Below are the code and all the weights of a small trained network. Each question names an input and a target symbol and asks about switching units off, where a switched-off unit gives its printed mean instead of its output.

import numpy as np


def w(rows, s, z=0):
    codes = np.array(rows[::2]) - 128.0
    scale = np.full(codes.shape[1], s)
    scale[-1] = z or s
    return codes * scale


def norm(h):
    return h / np.sqrt((h * h).mean(-1, keepdims=True) + 1e-5)


def f(y):
    return np.maximum(y, 0)


def softmax(a):
    e = np.exp(a - a.max(-1, keepdims=True))
    return e / e.sum(-1, keepdims=True)


def log_softmax(a):
    a = a - a.max(-1, keepdims=True)
    return a - np.log(np.exp(a).sum(-1, keepdims=True))


def net(x, mask):
    ids = ['βγδεζθλμξπστφψω'.index(c) for c in x.split()]
    T = len(ids)
    res = E[ids] + P[:T]
    r = norm(res)
    for j in range(3):
        rows = slice(4 * j, 4 * j + 4)
        q, k, v = (r @ M[0][rows].T for M in (Q, K, V))
        z = softmax(np.where(np.tri(T) > 0, q @ k.T / 4**0.5, -1e9)) @ v
        o = O[0][rows]
        res = res + np.where(mask[j], z, o[:, -1]) @ o[:, :-1]
    y = f(norm(res) @ A[0][:, :-1].T + A[0][:, -1])
    res = res + np.where(mask[3:15], y, B[0][:, -1]) @ B[0][:, :-1]
    return log_softmax(norm(res)[-1] @ U[:, :-1].T + U[:, -1])


Q, K, V, O, A, B = {}, {}, {}, {}, {}, {}
E = w([
[199,150,138],'β',
[126,105,188],'γ',
[196,156,148],'δ',
[184,139,140],'ε',
[218,134,165],'ζ',
[196,217,99],'θ',
[137,91,82],'λ',
[173,132,142],'μ',
[30,103,110],'ξ',
[155,127,142],'π',
[180,134,138],'σ',
[175,101,87],'τ',
[8,102,96],'φ',
[154,119,163],'ψ',
[161,100,84],'ω',
],0.012)
P = w([
[95,188,89],'0',
[214,168,122],'1',
[181,44,121],'2',
[186,168,130],'3',
[142,16,118],'4',
[169,169,134],'5',
[115,1,114],'6',
[151,169,122],'7',
],0.0075)
Q[0] = w([
[120,181,78],'h0',
[102,2,166],'h0',
[102,202,155],'h0',
[160,72,100],'h0',
[24,117,126],'h1',
[171,133,168],'h1',
[145,107,178],'h1',
[171,192,97],'h1',
[141,27,131],'h2',
[181,182,159],'h2',
[116,171,164],'h2',
[101,215,145],'h2',
],0.016)
K[0] = w([
[104,36,86],'h0',
[67,251,188],'h0',
[146,73,129],'h0',
[61,237,82],'h0',
[78,74,104],'h1',
[157,162,165],'h1',
[182,100,133],'h1',
[100,160,198],'h1',
[103,212,56],'h2',
[119,103,156],'h2',
[190,98,228],'h2',
[106,27,218],'h2',
],0.013)
V[0] = w([
[199,85,54],'h0',
[43,144,169],'h0',
[102,117,42],'h0',
[142,132,8],'h0',
[115,176,176],'h1',
[28,80,132],'h1',
[125,116,88],'h1',
[106,159,115],'h1',
[164,130,91],'h2',
[72,115,254],'h2',
[131,116,45],'h2',
[120,134,226],'h2',
],0.012)
O[0] = w([
[160,113,74,172],'h0',
[102,136,172,64],'h0',
[126,124,88,116],'h0',
[177,95,1,161],'h0',
[142,87,176,143],'h1',
[151,142,126,2],'h1',
[99,187,106,116],'h1',
[106,127,144,121],'h1',
[86,185,147,162],'h2',
[174,60,197,58],'h2',
[119,169,69,138],'h2',
[148,43,160,109],'h2',
],0.0095,0.0094)
A[0] = w([
[158,130,187,174],'n0',
[66,62,111,252],'n1',
[133,52,83,171],'n2',
[166,68,170,134],'n3',
[87,216,107,131],'n4',
[24,156,55,28],'n5',
[55,168,27,166],'n6',
[179,133,28,177],'n7',
[1,171,162,84],'n8',
[108,193,133,136],'n9',
[43,162,105,56],'n10',
[80,157,98,88],'n11',
],0.0091,0.0042)
B[0] = w([
[134,165,71,158],'n0',
[253,114,54,183],'n1',
[57,52,52,181],'n2',
[225,84,66,165],'n3',
[93,41,153,175],'n4',
[182,147,101,178],'n5',
[124,78,150,241],'n6',
[71,132,193,255],'n7',
[205,49,204,145],'n8',
[117,59,130,149],'n9',
[230,166,88,150],'n10',
[195,153,166,154],'n11',
],0.0058,0.009)
U = w([
[140,195,115,110],'β',
[219,34,246,135],'γ',
[233,223,142,142],'δ',
[135,163,126,97],'ε',
[164,172,131,97],'ζ',
[96,238,137,154],'θ',
[100,213,93,192],'λ',
[117,113,106,71],'μ',
[107,183,119,121],'ξ',
[14,5,110,90],'π',
[124,133,118,55],'σ',
[148,100,92,78],'τ',
[70,127,244,255],'φ',
[244,52,140,95],'ψ',
[131,140,85,166],'ω',
],0.011,0.0055)

Each question gives the input, a string of symbols that net reads in full, and the target symbol t.
The units are the heads (4 rows each of Q, K, V and O) and the neurons (one row each of A and B). Each row of codes is followed by its name. A weight is (code - 128) times the scale printed after its matrix; where a second scale follows, it is the last column's (O, A, B and U).
mask holds one flag per unit, heads first, then neurons. A switched-off unit (its flag False) gives its mean, the last column of its rows in O or B, instead of its output. The means were averaged over made-up inputs and are rounded, as every weight is.
A unit's drop is (log p(t) with every unit on - log p(t) with that unit switched off) / (log p(t) with every unit on - log p(t) with every unit switched off).
The circuit of an input: a set's keep is (log p(t) with only the set's units on - log p(t) with every unit switched off) / (log p(t) with every unit on - log p(t) with every unit switched off). Starting from the 12 units with the biggest drops (on a tie, the unit counted first), units are removed one at a time, each time the one whose removal leaves the highest keep (on an exact tie, the one counted first), for as long as the keep stays at least 0.8.
circuit, biggest first: the units of the circuit, biggest drop first
unit that matters most: the unit with the biggest drop
top k neurons: the k neurons with the biggest drops, biggest first
which heads matter: for each layer, one digit per head in row order, 1 if its drop is at least 0.15 and else 0, layers parted by /
drop when u is switched off: that unit's drop, to one decimal
input ψ δ ω, target γ: which heads matter : 100
input δ δ ω θ φ π δ, target π: which heads matter : 000
input ψ ξ δ ξ π, target γ: circuit, biggest first : (h0, h2)
input γ λ δ ω ω, target φ: which heads matter : 100
input λ γ δ σ γ φ, target γ: circuit, biggest first : (h0, n8, h2)
input δ π ξ ψ ψ δ σ ξ, target ψ: which heads matter : 101
input μ δ ξ γ γ ζ, target γ: which heads matter : 101
input δ δ π γ θ ξ γ β, target γ: which heads matter : 001
input δ γ β δ β, target π: which heads matter : 001
input γ δ θ θ, target γ: circuit, biggest first : (h2)
input δ ψ γ μ, target γ: which heads matter : 101
input ψ ε ζ γ ω β β, target γ: which heads matter : 100
input θ ξ ε γ γ φ δ μ, target γ: which heads matter : 001
input ζ ω δ γ, target γ: unit that matters most : h0
input ξ σ δ π, target π: top 2 neurons : (n1, n7)
input δ ξ μ, target π: drop when h2 is switched off : 0.1
input γ μ φ, target φ: drop when h0 is switched off : 1.2
input φ σ ε δ γ γ μ ε, target γ: drop when h2 is switched off : 0.3
input γ ω γ δ ζ, target φ: drop when h1 is switched off : 0.0
input γ ω π, target φ: circuit, biggest first : (h0)
